Below are the code and all the weights of a small trained network. Each question names an input and a class and asks about switching units off, where a switched-off unit gives its printed mean instead of its output.

import numpy as np


def w(rows, s, z=0):
    codes = np.array(rows[::2]) - 128.0
    scale = np.full(codes.shape[1], s)
    scale[-1] = z or s
    return codes * scale


def norm(h):
    return h / np.sqrt((h * h).mean(-1, keepdims=True) + 1e-5)


def f(y):
    return np.maximum(y, 0)


def log_softmax(a):
    a = a - a.max(-1, keepdims=True)
    return a - np.log(np.exp(a).sum(-1, keepdims=True))


def net(x, mask):
    res = np.array(x, float).reshape(1, 7) / 4 @ E
    u = 0
    for l in range(2):
        y = f(norm(res) @ A[l][:, :-1].T + A[l][:, -1])
        res = res + np.where(mask[u : u + 13], y, B[l][:, -1]) @ B[l][:, :-1]
        u += 13
    return log_softmax(norm(res)[-1] @ U[:, :-1].T + U[:, -1])


A, B = {}, {}
E = w([
[72,178,125],'x0',
[136,150,253],'x1',
[22,43,155],'x2',
[129,128,128],'x3',
[128,129,128],'x4',
[130,129,128],'x5',
[127,128,129],'x6',
],0.0062)
A[0] = w([
[153,66,66,44],'0.n0',
[96,100,167,150],'0.n1',
[147,201,208,86],'0.n2',
[135,182,127,161],'0.n3',
[102,70,44,78],'0.n4',
[139,122,170,129],'0.n5',
[240,21,137,140],'0.n6',
[227,147,168,165],'0.n7',
[92,119,162,67],'0.n8',
[89,9,126,3],'0.n9',
[170,165,74,113],'0.n10',
[102,190,129,114],'0.n11',
[90,92,182,53],'0.n12',
],0.011,0.0047)
B[0] = w([
[48,95,88,175],'0.n0',
[151,150,161,189],'0.n1',
[220,79,130,227],'0.n2',
[160,149,99,190],'0.n3',
[172,132,56,208],'0.n4',
[139,84,58,173],'0.n5',
[26,254,140,232],'0.n6',
[162,172,131,254],'0.n7',
[174,111,97,152],'0.n8',
[101,124,148,185],'0.n9',
[198,87,84,194],'0.n10',
[43,227,122,165],'0.n11',
[104,143,72,169],'0.n12',
],0.0071,0.0055)
A[1] = w([
[157,159,133,50],'1.n0',
[173,132,203,209],'1.n1',
[46,76,167,144],'1.n2',
[83,4,163,114],'1.n3',
[110,129,64,251],'1.n4',
[96,218,139,150],'1.n5',
[157,136,240,169],'1.n6',
[160,111,200,190],'1.n7',
[105,206,120,114],'1.n8',
[171,202,77,199],'1.n9',
[101,67,116,99],'1.n10',
[100,52,124,94],'1.n11',
[161,245,72,124],'1.n12',
],0.013,0.0025)
B[1] = w([
[156,205,168,157],'1.n0',
[88,84,50,185],'1.n1',
[222,225,158,174],'1.n2',
[198,182,153,168],'1.n3',
[143,92,142,199],'1.n4',
[26,139,135,187],'1.n5',
[90,5,3,188],'1.n6',
[84,111,27,168],'1.n7',
[12,96,157,179],'1.n8',
[116,101,191,240],'1.n9',
[168,128,208,153],'1.n10',
[153,173,210,154],'1.n11',
[128,116,171,254],'1.n12',
],0.007,0.0098)
U = w([
[205,230,185,144],'0',
[118,50,7,10],'1',
[30,170,146,207],'2',
],0.011,0.0013)

Each question gives the input, the list of numbers given to net, and the class t.
The units are the neurons (one row each of A and B). Each row of codes is followed by its name. A weight is (code - 128) times the scale printed after its matrix; where a second scale follows, it is the last column's (A, B and U).
mask holds one flag per neuron, layer by layer. A switched-off neuron (its flag False) gives its mean, the last column of its row in B, instead of its output. The means were averaged over made-up inputs and are rounded, as every weight is.
A unit's drop is (log p(t) with every unit on - log p(t) with that unit switched off) / (log p(t) with every unit on - log p(t) with every unit switched off).
The circuit of an input: a set's keep is (log p(t) with only the set's units on - log p(t) with every unit switched off) / (log p(t) with every unit on - log p(t) with every unit switched off). Starting from the 12 units with the biggest drops (on a tie, the unit counted first), units are removed one at a time, each time the one whose removal leaves the highest keep (on an exact tie, the one counted first), for as long as the keep stays at least 0.8.
units of the circuit, in order: the units of the circuit, biggest drop first
most important unit: the unit with the biggest drop
k most important neurons: the k neurons with the biggest drops, biggest first
drop of u: that unit's drop, to one decimal
input [-6,8,-5,5,4,7,0], class 1: most important neuron => (1.n6)
input [-7,6,-4,-2,4,0,0], class 2: units of the circuit, in order => (0.n6; 1.n5)
input [5,3,7,5,-5,-7,-6], class 0: units of the circuit, in order => (0.n6; 1.n2)
input [-7,-6,-4,3,3,-6,1], class 2: units of the circuit, in order => (0.n6; 1.n9; 1.n8)
input [1,-1,1,7,7,-4,5], class 0: 2 most important neurons => (1.n6; 0.n6)
input [-6,-3,-4,6,1,0,-6], class 2: units of the circuit, in order => (0.n6; 1.n8)
input [-7,1,-6,-1,6,3,-2], class 2: units of the circuit, in order => (0.n6; 1.n8)
input [0,1,0,1,4,8,5], class 1: 3 most important neurons => (0.n2; 0.n6; 0.n4)
input [-2,-5,-6,1,-4,7,4], class 0: 2 most important neurons => (1.n6; 0.n10)
input [-8,-7,-3,2,-2,5,-8], class 2: 4 most important neurons => (0.n6; 0.n2; 0.n0; 0.n5)
input [4,-6,7,-8,-8,6,-5], class 0: 2 most important neurons => (0.n6; 1.n6)
input [-6,8,-3,-3,-4,0,5], class 1: 2 most important neurons => (1.n6; 0.n2)
input [3,5,0,7,3,3,1], class 1: 2 most important neurons => (0.n2; 0.n6)
input [-5,-2,4,-5,8,7,-2], class 2: units of the circuit, in order => (0.n6)
input [7,-5,7,2,-2,-1,-2], class 0: 3 most important neurons => (0.n6; 1.n2; 0.n7)
input [-5,6,0,-3,8,-5,1], class 1: 2 most important neurons => (1.n6; 0.n2)
input [-6,4,8,4,-2,6,8], class 0: drop of 1.n2 => 0.2
input [-7,-6,8,-5,-6,-3,-6], class 0: drop of 1.n3 => 0.1
input [-6,3,-5,2,5,-5,-5], class 2: drop of 1.n5 => 0.2
input [-4,6,-4,-8,2,6,8], class 1: most important unit => 1.n6
